In the rows, 128 means zero.
Each row of numbers stands for one object and depends on some of the facts below. Use the named rows to name the rest.

How the objects are related:
kligak naklaflok kupi,grobritron,dagraker
tredrer naklaflok pumis,fligrol
degrir naklaflok pumis,motren,reflu,skerem,tover
vule naklaflok povugi,bobus,vudrofa,tribik
fidre naklaflok labus,stubu,sela,subun
plikos naklaflok pobaduk,mapi,pluka,tifom
tezik naklaflok trozir,dokles,grepla
visedus naklaflok gubruk,pastin,stubu
fugrom naklaflok drono,somak,trozir,dreval
flolo naklaflok vogu,triskol,grutul,pluklir
stusen naklaflok gava,defin
dobrok naklaflok fluskon,vivu
bristis naklaflok toska
sipi naklaflok mazubrur
treti naklaflok kupi,trostus
zazeri naklaflok trasun,skopluk,kupi
grikan naklaflok zustis,puzos,trostus
nustotuk naklaflok pizinel,grutul,bogro,trestus,trime
dogi naklaflok toska,truflum,tregre
flastes naklaflok drono,fledrin,dofak,vapam
tidis naklaflok flogru,motren,dokles
tabo naklaflok tepam,triskol,skebru,ravos,vapam,grepla
duka naklaflok trestol,pizinel,tregre
gupla naklaflok fakan
zagre naklaflok lelek,kliplo,fligu
kiviski naklaflok pumis,bobrik,stagar
gedrum naklaflok veno,skages,dreval,grobritron,klistimus
fata naklaflok trebu,pluklir,fedri
vipar naklaflok drono,bogro,rubor
drimata naklaflok veno,stagar,sela
dritru naklaflok groster,grevuvol,tribruk
duduvo naklaflok bropon,gaplim,tugru
trupluk naklaflok flogru,motren,dreval,grepla
plazur naklaflok dreflen,kego,gropir,drudo,zitus
votugo naklaflok vogu,grevuvol,vivu,dromefo,tregre,zefak
brinu naklaflok lelek,fligrol,famin
ruram naklaflok dreflen,nitu,drudo
stedrol naklaflok trasun,kluzuk,stesas,bogro,stubu,subun
zige naklaflok kasam,nitu,sitru,tosek,vebol
brakor naklaflok kegen,troskoplak,drudo
kibre naklaflok tribopu,reflu,napluson,sela,vebol
guplok naklaflok riflibrus,sadre,fibror,tover,tosek,subun
mafo naklaflok zustis,trotu,seza,lelek,tregre,dagraker
keflin naklaflok labus,puzos,bregrem
dromefe naklaflok gristun
grugres naklaflok fakovon,povugi,fledrin,trustosko,stubu
skuduskal naklaflok fakan,pluzen,drokobrer
klaskas naklaflok skerem,fedri,zitus
zelu naklaflok groster,bikla,vepum,tifom
studrul naklaflok motren
grozir naklaflok dremem,tifom,dregri
gruzugres naklaflok sadre
korar naklaflok tribopu,grepla
vuris naklaflok neketro,vepum
dridus naklaflok bropon,vudrofa,grepla
braple naklaflok skobral,pluklir,trostus
klufleme naklaflok studom,dreval
zado naklaflok skebru,reflu,gaplim,dofak
lagem naklaflok labus,skebru,puski,fligu,kupi
sogipal naklaflok motren,vudrofa,plabir,gristun
miflozun naklaflok toflus,mazubrur,fligu,tribruk,skomeflok
plokik naklaflok bropon,pluka,gutren,kegen
plebom naklaflok trotu,mapi,kego,vebol
rudros naklaflok sadre,pluka,notol
stakis naklaflok gubruk,fakan,subun
nugis naklaflok tranibu,povugi,tugru,podri
plugrer naklaflok kego
fleklofan naklaflok dreflen,plabir
luran naklaflok povugi,tosek,defin
liden naklaflok kluzuk,tribruk
dratren naklaflok somak,labus,vivu,pluka
groske naklaflok fligu,vepum
mutur naklaflok gava,grobritron
dreka naklaflok toska,famin
lonun naklaflok labus
gropam naklaflok veskin,truflum,drudo
plivuno naklaflok tepam
senul naklaflok kasam,rotras,gristun
budril naklaflok flaklo,grutul,trozir,fligu
daklu naklaflok vogu,skegrer,tribruk,grobritron
tugon naklaflok fluskon,trestus
gusir naklaflok gider,fakovon,dreval,gutren
stulas naklaflok vudrofa,kipo
kubur naklaflok skebru,mapi,defin,kipo,dakur,vepum
[zitus,tredrer,dreflen,defin,fugrom,flolo,bristis,gava,skebru,skopluk,neketro,skegrer,kasam,truflum,bikla,grepla,gider,tover,zustis,nustotuk,lelek,flastes,fluskon,dreval,zagre,fata,duduvo,sadre,gaplim,ruram,veno,kluzuk,zige,brakor,rotras,dromefe,zelu,kliplo,studom,kego,tosek,tugru,braple,veskin,zado,stagar,kupi,plebom,toska,skerem,nugis,gristun,fligrol,flogru,trime,luran,vudrofa,groske,lonun,gropam,trozir,senul,skages] fadruk a
[pluzen,plabir,bobus,stusen,trustosko,tepam,somak,dremem,labus,tabo,duka,kiviski,drimata,ravos,gropir,bregrem,brinu,sela,vebol,stubu,vepum,drono,grozir,korar,dridus,sogipal,miflozun,dregri,pluka,troskoplak,dratren,puski,dagraker,mutur,tranibu,nitu,plivuno,fibror] fadruk e
[kligak,vule,dofak,riflibrus,klistimus,treti,trasun,grikan,tribik,bropon,famin,gutren,trostus,gupla,pluklir,fledrin,stedrol,groster,keflin,grugres,klaskas,zefak,vuris,klufleme,kipo,lagem,rudros,trebu,dreka,budril,daklu,pumis,triskol,gusir,kubur] fadruk c
[skomeflok,tezik,visedus,sitru,fakovon,sipi,motren,dakur,rubor,pizinel,gedrum,fakan,seza,povugi,trupluk,plazur,gubruk,subun,votugo,trestus,notol,fligu,mafo,reflu,vivu,podri,trotu,drudo,flaklo,toflus,stakis,plugrer,fleklofan,kegen,vapam,trestol,tifom,bobrik,tugon,tribruk] fadruk d
[degrir,fidre,plikos,dobrok,stesas,tregre,pastin,mapi,skobral,zazeri,dogi,puzos,tidis,dokles,vipar,dritru,drokobrer,grevuvol,mazubrur,kibre,guplok,grutul,skuduskal,studrul,fedri,gruzugres,napluson,grobritron,vogu,plokik,pobaduk,liden,bogro,dromefo,tribopu,stulas] fadruk b

Named rows:
[101 126 167 146  91 155  88 136 133 116  95 145 145 114 133 118 116 124
 153 119 163 147 136  53 111 151]: trozir
[ 99 123 168 141  91 161  89 134 130 120  93 150 147 108 133 128 118 114
 149 121 156 155 130  52 115 147]: studom
[ 97 122 166 149  91 162  85 126 132 111  94 146 144  95 135 129 117 127
 162 118 158 155 140  59  95 145]: gaplim
[ 81 148 164 140  66 179 145 137 142 154  86 157 132 103 135 118  94 147
 153 120 102 183 147  92 113 140]: vebol
[114 114 186 126 108 202 100 129 131 115 118 163 114 130 146  82  90 146
 128 126 126 144 143 100 119 130]: toflus
[109 105 188 133 108 202  98 126 131 116 120 168 121 132 150  84  92 145
 142 123 123 146 139  98 117 136]: flaklo
[103  99 175 148  88 174  84 148 131 106 102 139 119 100 104  74  88 121
 168 102 105 185  93  96 141 125]: vipar
[ 91 124 161 142  87 161  88 144 117 122  93 153 139 114 133 129 124 112
 140 121 154 159 147  56 101 134]: stagar
[107 102 191 120 101 201  97 118 131 119 125 171 124 133 149  73  88 145
 141 124 124 154 135  89 105 138]: trestus
[ 89 124 163 141  87 160  81 129 120 128  90 148 136 100 128 109 115 119
 150 121 164 156 142  67  99 149]: skopluk
[101 125 173 133  81 162  85 125 132 118 106 147 149 103 124 112 110 120
 149 117 163 152 137  51 103 152]: fluskon
[100 146 185 139  86 195  60 100 124 131  99 144 142  92 142 131  76 120
 179  93 116 168 145 105 174  99]: kubur
[108 105 184 115 111 193 100 115 131 123 127 172 126 131 147  86  82 149
 139 126 119 157 136  83 109 135]: vivu
[105 102 192 128 107 199  99 117 129 114 122 172 128 131 150  76  93 145
 147 127 124 159 130  91 111 134]: rubor
[ 87 146 165 120  75 170 146 129 151 149  89 154 141  95 133 114  86 156
 152 128 106 188 134  84 123 147]: pluka
[ 91 126 180 149  92 176  77 120 132 112  88 149 143  80 127 137 117 110
 160 124 154 157 119  67 103 137]: duduvo
[ 93 162 164 131  74 175 144 140 150 143  89 145 131  96 136 111  85 158
 147 123 112 173 148 104 128 146]: vepum
[ 76 155 179 139  70 195 137 143 132 165  78 157 127 105 124 120  86 125
 144 123  99 169 127  96 128 145]: brinu
[105 100 157 128  88 158  91 155 132 123 126 133 118 114 107  78  77 136
 156  97  99 171 125  78 121 132]: tregre

Rows to name:
No name comes twice in this set of rows, the named rows included.
[ 99 132 179 136  74 181  70 103 129 125 109 146 158 107 152 117  79 132
 185  91 116 181 154  87 163 102]  tribik
[100 101 163 139  90 171  88 147 129 103 105 141 115  93 106  89  92 120
 155 106 100 196 108  97 126 112]  gruzugres
[105 108 167 155  92 178  84 152 141  96 105 133 116  88 109  98  92 128
 164 100  99 177 107 104 130 117]  stulas
[109 114 182 133 116 204  98 116 131 109 122 165 115 115 149 101  95 155
 138 123 120 152 145 105 103 123]  dakur
[ 94 136 174 146  90 180  74 134 121 130  92 143 134  92 121 125 111 105
 140 119 160 140 134  73 113 144]  zagre
[114 110 159 142  88 162  94 164 135 104 116 128 115 110 108  76  87 136
 155 100 110 173 124  98 138 127]  mazubrur
[107 106 153 136  99 153  93 170 128 114 114 135 117 119 112  84  90 135
 159 101 102 178 128  88 142 128]  grobritron
[ 81 157 176 136  75 186 141 141 138 157  76 152 126  99 127 114  86 130
 144 128 108 175 128 101 139 148]  mutur
[ 82 142 162 130  63 169 147 133 141 149  81 159 133 104 138  88  92 145
 154 127 115 202 136  92 122 144]  stubu
[ 83 158 179 141  72 187 141 133 144 147  77 153 130  87 129 119  90 137
 150 128 109 178 126 107 135 139]  stusen
[105 110 169 135  98 176  81 147 135 106 110 134 113  81 100 104  85 127
 155 102 100 184 102 100 134 112]  plikos
[ 92 140 179 129  87 188  58 111 111 154  95 149 141 112 141 125  75 113
 175  93 115 167 146  95 176 110]  kligak
[ 78 143 158 138  70 170 148 143 136 154  79 160 133 113 136 111  96 139
 151 129 108 191 144  89 117 143]  sela

The same objects again, as new rows of numbers:
Some rows with their names:
[108 104 127 114  97 148 130 145  98 130 123 110  87 126 115 132 154 164
 144 110 153 112 149  80 115  86 122 144 120 114 138  79 124 152 131 195
  94]: braple
[135 160 124 121 151 128  77 108 127 117 140 165 146 114 138 141 148 147
 129 131 119 115 112 122 138 161 109 125 111 130 128 107 120  77 128 133
 150]: drokobrer
[156 106 126 133 152 164 126 140 141 120 137 108  89 126 120 120 113 187
 144 152 209 123 125 113 146 115 129 155 123 129 137 105 114  90 129 158
 117]: toska
[126 128 134 139 204 151 142 119  61 108 119 113  82 125 121 123 157 139
 116 134 119 152 104 191  75  78 131 112 125 131 147 120 140 149 148 148
 132]: dreka
[ 92 131 144 117 120  97 167 124  74 129 122 161 124 115 150 126 120  83
 115 141  12 118 164  94 169  81 131  90 116 131 128  90 122 121 107 105
 130]: stakis
[132 158 129 115 160 158  97 108 137 117 138 134 141 115 118 131 111 188
 144 126 164 133  97 139 113 158 121 127  92 124 145 132 136  97 118 148
 137]: dromefo
[134 126  98 126 120  90 106 132 137 139 118 129 171 156 138 117 139  86
 139 113 190 148 128 136 145 190 126 133 121 122 125 167 145 148 114 105
 113]: tepam
[114 122 105 122 103  93 119 132 119 148 108 127 160 147 133 126 146  72
 135 107 152 150 131 124 120 146 132 127 116 137 139 136 156 161 115 107
 122]: plivuno
[117 160 143 129 121 139  93 119 151 137 129 127 177 115 113 159 148 161
 120 102  49 101 116 140  87 145 122 127 137 149 133 136 136 122 133  96
 182]: stulas
[118 129 103 124 143 104 133 121 116 154 112 138 146 136 134 137 118  68
 117 121 155 173 123 102 123 134 145 119 109 135 147  99 155 154 124 120
 136]: mutur
[133 126 146 127 159 157 164 136  86 128 131 130 173 134 149 122  56 150
 125 125 115 115 143 156 160 132 137  99 129 103 129 136 126 139 107  93
 101]: trotu
[ 86 130 147 113 110  93 169 125  84 129 123 160 126 113 146 127 115  78
 125 142  18 119 163 102 172  77 129  93 117 126 125  97 124 123 104 104
 135]: visedus
[120 130 152 118 123 130 173 125 114 119 132 128 149 128 138 101  48 137
 139 148 127 127 135 140 174 141 135 103 109 111 123 164 126 128  92 126
  96]: vivu
[104 121 167 130 122 145 164 148  63 131 116 110 160 117 135 141 106 146
 129 117  28  92 156 182 132  62 137  96 132 149 152 101 149 129 101  60
 133]: plazur
[130 108 145 141  94 156 128 154 138 130 122  95  88 110 116 151 150 163
 138 134 111  90 145 130 119  64 124 145 138 160 148  58 134  96 130 107
 149]: ruram
[144 112 113 127  95 137 122 139 184 134 139 120 121 143 120 126 124 149
 128 115 185 105 139  89 142 151 123 159 161 105  99 163 103 137 147 158
 105]: skebru
[126 164 144 127 130 124  97 116 150 120 137 153 140 102 126 153 133 147
 121 127  78 113 108 114 104 141 120 122 123 140 142  83 134 113 122 131
 176]: gruzugres
[125 125 119 125 162  82 129 127  94 151 114 160 132 124 142 142 126  67
 116 119 135 185 122 104 110 133 150 125 115 145 152  74 155 145 123 116
 141]: drimata
[111 122 145 113 121 140 163 123  83 118 129 128 151 130 137 100  79 144
 153 141 119 120 153 168 172 127 133 105  95 115 124 164 126 113  96 125
  88]: pizinel

Rows to name:
No name comes twice in this set of rows, the named rows included.
[153 116 117 144 104 131 110 144 185 124 142 124 103 134 131 136 141 131
 124 143 150  91 138  96 164 133 118 154 163 125 110 123 104  98 139 111
 135]  tosek
[151 106 118 127 138 165 127 145 138 124 139 117  93 129 122 120 115 177
 138 126 206 120 132  76 136 129 125 145 134  97 131 106 114 135 130 190
  88]  zustis
[106 158 126 120 153 121  90 109 114 124 133 165 134 104 129 153 160 133
 127 124  69 118 124 102 116 127 114 117 103 138 146  69 125  93 131 128
 172]  skuduskal
[132 127 146 132 138 133 151 139 107 128 131 136 181 131 157 130  94 128
 124 130  60  95 155 172 169 118 131 104 153 131 120 146 123 107 119  52
 125]  sitru
[112 124 146 111  89 104 157 127 119 131 129 134 182 132 140 105  98 117
 138 112  93 116 159 158 155 147 131 115 138 117 103 197 120 147 102  96
  98]  vapam
[114 122 159 128 129 151 169 144  86 132 124 120 169 126 143 134  74 140
 127 121  48 100 153 168 141  89 137  93 140 137 138 115 143 140 104  72
 118]  plugrer
[106 123 108 122 136 120 127 129  78 136 104 124 127 131 128 124 131  89
 148 135 162 170 116 118 135 121 136 113  78 143 169  81 167 137 107 137
 140]  duka
[128 123 129 144 160 136 129 126  39 110 115 113 101 132 127 126 196 134
 126 104  69 124 123 206  64  85 122 121 148 135 138 125 143 156 152 123
 122]  klaskas
[147 103 130 129  77 123 116 139 183 133 138 117 111 130 116 117 140 163
 149 123 180 113 143 125 119 149 127 171 157 132  97 183 100 116 136 142
 106]  grepla
[161 110 125 144 114 166 113 152 162 121 137  96 114 134 126 138 112 175
 136 137 182  89 133 126 151 125 119 150 156 124 124 106 113 101 132 118
 120]  kego
[137 131  90 121 137  99 120 129 132 141 119 141 158 160 144 124 114  73
 128 110 197 160 124  96 144 173 130 117 115 107 132 130 147 155 126 134
 107]  puski
[109 138 135 136 106  83 138 118 104 102 115 138  78 119 118 119 195  69
 113 130  52 135 113 127  83  83 118 119 144 132 126 127 132 170 138 144
 142]  grugres
[116 129 130 113 138 150 162 115 121 143 134 126 183 148 146 108  73 140
 122 129 122 130 145 157 184 149 138 103 124  97 105 187 109 139 124 109
  89]  fligu
[ 96 131  97 118 151 123 138 114 108 162 107 127 149 146 130 138 145  63
 116 130 137 181 122 106 138 112 143 111  86 139 151  97 156 143 144 121
 153]  miflozun
[132 129 168 130  99 123 159 142 138 111 131 120 162 120 137 114  54 131
 134 140  89 108 141 162 157 129 137 112 140 132 123 159 134 131  77  72
 125]  kegen

The same objects again, as new rows of numbers:
Some objects and their rows:
[101 166  83  85 169 179  63 112 120 116 144 184  74 146 111 100 156 114
 129 106 167 140  76 149 146 123 154 106 184 159 148 141 103]: tribruk
[155 166 106 100 148 160 121 121 122 109 138 145  83 156 141 113 105 111
 150 139 156 118 102 125 142 108 173 108 165 133 139 154 137]: trebu
[118 156  78  75 163 141 101 112 107 133 147 175 107 127 133 125  78 110
 135  78 163 154 106 104 115  69 157 129 163 154 189 134 132]: kiviski
[134 182 100  63 139 175 132 124 135 124 121 174  87 127 141  95 130 115
 135  98 165 141  46 125 131  91 137 144 175 170 115 144 149]: gava
[157 175  76  96 147 149  95 135 114 116 141 140  71 115 150 122  90 109
 118 128 160 130  90 122 145  83 161 119 154 103 161 183 118]: gupla
[148 174  94  64 156 170 113 114 109 126 133 168  93 124 155  86 103 106
 133  97 181 157  37  95 137  83 122 155 178 160 140 149 146]: braple
[103 158  96  90 171 156  84 125 103 129 146 195  96 150 107 113 148 109
 130 110 163 143  76 150 143 128 153 106 171 161 136 145 105]: trestol
[109 160  98  95 170 162  87 125 102 125 149 197  94 151 104 110 145 106
 133 110 167 144  76 145 143 128 153 102 177 162 134 147 105]: trotu
[133 131  97  93 130 140  95 119  84 144 152 191 115 150 128 152  68 115
 149  96 173 164 116 117 144  50 136 143 147 177 195 138 150]: dratren
[109 158  95  79 146 149 118 115 125 131 141 183 111 145 115 134 102 119
 152  86 151 139 119 129 122  79 171 120 160 176 170 122 143]: dregri
[143 176 108  63 145 163 139 128 120 136 127 181 105 128 138 104 123 108
 142 106 168 143  48 129 140  94 139 144 163 177 117 144 151]: fluskon
[132 175 107  62 138 165 134 126 126 131 120 181  96 133 143  98 127 114
 135 105 162 143  47 130 135  95 138 142 169 171 115 142 155]: veno
[ 95 171  86  87 155 153  76 152  99 133 151 201  94 134 114 123 150 126
 109 115 158 147  79 164 166 115 148  99 172 146 149 163 118]: subun
[187 154 101 107 151 178  81 114  99 119 154 153  78 159 162  99  74  96
 163 147 187 128 107  97 171  87 139 123 165 141 195 153 145]: lagem
[141 185  97  70 141 177 138 135 142 133 128 186  94 116 132  94 122 104
 140 100 167 136  54 129 135  86 140 134 166 177 117 151 143]: defin
[101 141  95 105 121 166 109 133  98 111 129 179  99 109 116  93  99  54
 140  96 198 141 109 124 120  94 131 149 148 153 161 159 134]: plikos
[135 173 108  62 142 163 139 126 128 130 123 178  97 132 141  99 126 113
 138 105 163 141  47 127 135  96 138 142 167 175 116 143 152]: skages
[ 90 148  89  96 121 157 102 136  96 109 124 170  99 101 121  97 107  64
 122  94 189 145 105 130 119  96 133 149 149 138 161 162 137]: gruzugres
[124 148  80  91 178 152  61 108  85 127 148 180  86 136 114 113 130  96
 125 108 181 161  60 133 141 112 143 125 169 150 153 155  88]: votugo

Rows to name:
No name comes twice in this set of rows, the named rows included.
[111 145 101  80 130 142 114 114 116 135 138 184 110 155 119 137  99 124
 150  91 151 147 115 135 124  76 164 127 156 181 168 119 149]  somak
[152 173  84  73 147 165 125 135 127 141 131 181  94 102 143 101  98  95
 125  96 176 150  39 110 130  73 128 145 159 164 128 164 129]  nugis
[153 167 105  96 149 165 114 114 120 105 139 143  79 160 142 110 109 113
 148 134 158 119 100 120 138 109 170 115 171 128 142 151 137]  pluklir
[101 162 112 110 168 170 110 126  90 114 163 199 103 163  91 114 131 111
 143  94 168 159  79 116 125 125 147 105 188 157 104 160  96]  drudo
[154 138  95  73 121 155 112 118 119 138 113 175  82 128 154 107  93  96
 121 109 170 160  25 117 114  78 120 160 154 175 125 149 135]  fugrom
[151 170 103  82 149 169 140 125 108 127 139 178 101 122 134 100  88  97
 139  88 183 161  38  88 120  77 122 153 173 165 109 167 129]  brakor
[151 180  79  75 145 171 122 140 131 140 133 181  88  95 142  99  96  96
 126  91 176 150  41 110 131  69 128 143 160 160 132 171 127]  luran
[158 161  89  77 143 162 127 131 123 142 128 183  91 109 144 102  91  90
 130  99 177 151  39 109 125  74 125 148 154 171 127 162 130]  duduvo
[100 151  92  74 172 125 116  99  67 106 119 141 115 101 114  99 128  49
 137  95 200 144  90 130 118 112 152 170 135 135 154 151 120]  dogi
[ 93 155  80  85 133 171  87 113 108  97 119 158  85 104 126  80 118  62
 130  90 196 138 102 125 118 101 139 153 161 139 174 148 135]  dritru
[162 167 102 104 150 166 124 130 132 117 141 156  81 146 136 108  99 100
 153 136 156 112 106 125 140 105 174 102 159 137 144 157 130]  kipo
[117 143 105  91 127 146 123 124 115 138 146 193 114 151 106 153  93 118
 158  92 156 148 120 137 127  67 161 127 149 186 163 132 143]  pluka
[125 146  80  84 144 145  99 111 114 136 143 179 103 130 126 132  75 109
 140  81 165 155 106 112 112  63 155 132 157 167 185 135 125]  plivuno

Now the same objects, written a new way:
Some objects and their rows:
[113 142 121 126 125 157 131  96 149 121  81 129 133 154 131  68 127 131
 127  95 149 102 109 151 138 131]: fligu
[111 128 134 118 139 127 138 148 147 122 120 116 109 105 123 138 147 139
 146 118 104 105 152 143 162 118]: vogu
[121 127 130 126 143  97 121 148 129 144 119 124 117  84 120 122 154 124
 140 147  78  84 140 143 142 110]: tidis
[130 141 129 128 126 152 119 151 137 128  80 138 145 152 137  34 137 134
 131 112 120  72 118 144 133 122]: motren
[129 132 132 117 132 123 120 158 144 124 117 117 108  99 111 133 146 140
 144 139  81 136 148 138 146 105]: stesas
[132 125 129 136 135 123  89 160 129 120 143 141 135 158 143 161 113 142
 137  98  78 134 145 121 157 115]: grepla
[127 124 122 133 146 110 104 175 122 114 143 141 124 144 139 155 109 139
 129 106 123 140 135 117 143 103]: skages
[134 132 134 131 127 140 153  50 106 120 141 130 138  78 122 128 121 111
 129 179 195 168 128 129 106 140]: rudros
[127 123 121 132 128 124 100 152 124 116 152 130 127 146 136 170 121 147
 130  77  97 172 124 118 167 101]: trime
[135 123 120 137 133  91  92 121 111 128 146 134 128 133 132 153 116 133
 124 114  55 168 121 112 129 131]: nugis
[112 144 120 125 117 147 148 132 134 120  80 131 130 152 135  46 131 131
 121 114 128 115 114 143 118 150]: trotu
[120 124 117 133 132 104 125 172 109 117 154 134 123 133 138 172 118 144
 120  86  91 159 124 116 131 117]: bristis
[115 134 137 120 122 124 136 175 141 132 124 119 113 103 124 144 151 143
 145 131  62 102 158 142 138 117]: fedri
[139 135 144 134 118 157 139  64 120 120 143 132 149  96 126 135 120 124
 139 158 165 135 143 134 128 132]: tribik
[132 136 144 135 120 157 154  39 127 120 141 133 149  99 126 146 116 122
 140 162 164 127 139 138 121 150]: kipo
[138 111 134 127 124 132 130 111 140 158 138 117 128 153 127 143 139 105
 118 146 178 100 124 115 116 146]: plivuno
[118 139 121 123 129 158 136 107 143 116  83 129 135 152 127  56 128 133
 127  85 151 102 101 150 147 117]: tribruk
[114 127 136 115 143 122 148 130 148 119 126 116 110 104 120 136 144 140
 144 116  89 104 147 145 150 123]: grevuvol
[116 137 127 137 111 144 148  74 111 127 139 130 127  80 126 158 125 109
 128 175 235 167 135 132 108 143]: grikan

Which object is each row?
No name comes twice in this set of rows, the named rows included.
[120 132 132 134 121 147 164  83 106 123 147 132 136  76 125 147 127 119
 126 156 229 134 131 135 105 124]  dreka
[142 136 138 129 118 162 146 100 118 115 144 132 144  90 117 128 118 125
 134 168 185 144 137 130 115 111]  riflibrus
[122 121 118 134 128  99 127 161 100 122 155 133 125 127 139 157 125 139
 118  93  64 161 119 117 120 133]  gropam
[127 138 121 126 122 151 109 112 134 125  85 124 138 146 131  38 139 129
 127 111 137 137 107 141 148 124]  rubor
[117 137 115 129 129 138 132  85 133 129  83 128 132 135 124  60 134 126
 118  95 142 101  91 149 128 130]  sipi
[135 110 131 130 127 123 120  92 136 167 140 117 127 144 126 154 138  94
 116 148 187  97 119 118 117 152]  tabo
[123 127 117 137 127  87 123 143 110 127 148 138 122 132 134 170 112 132
 119 108  70 150 121 117 102 140]  plebom
[123 119 112 137 131 105  96 138 108 127 152 128 125 126 132 172 124 140
 122  81 106 183 111 119 156 111]  nustotuk
[112 137 131 117 127 117 129 163 146 125 114 118 100 108 122 140 143 130
 143 152  92 131 160 141 139 132]  puzos
[152 113 138 120 123 143 128 131 143 146 139 117 131 160 124 121 134 108
 121 159 167 118 128 107 122 137]  trustosko
[121 124 121 133 138 118 114 152 126 114 146 135 123 147 133 171 110 144
 127  77 115 148 126 123 151 112]  skegrer
[127 131 125 122 136  96 115 147 130 135 112 118 102  82 107 129 147 121
 134 167  92 142 142 135 128 119]  fidre
[122 136 128 138 120 138 136  38 115 132 135 130 132  79 122 164 120 103
 126 175 226 159 129 135 117 136]  lagem

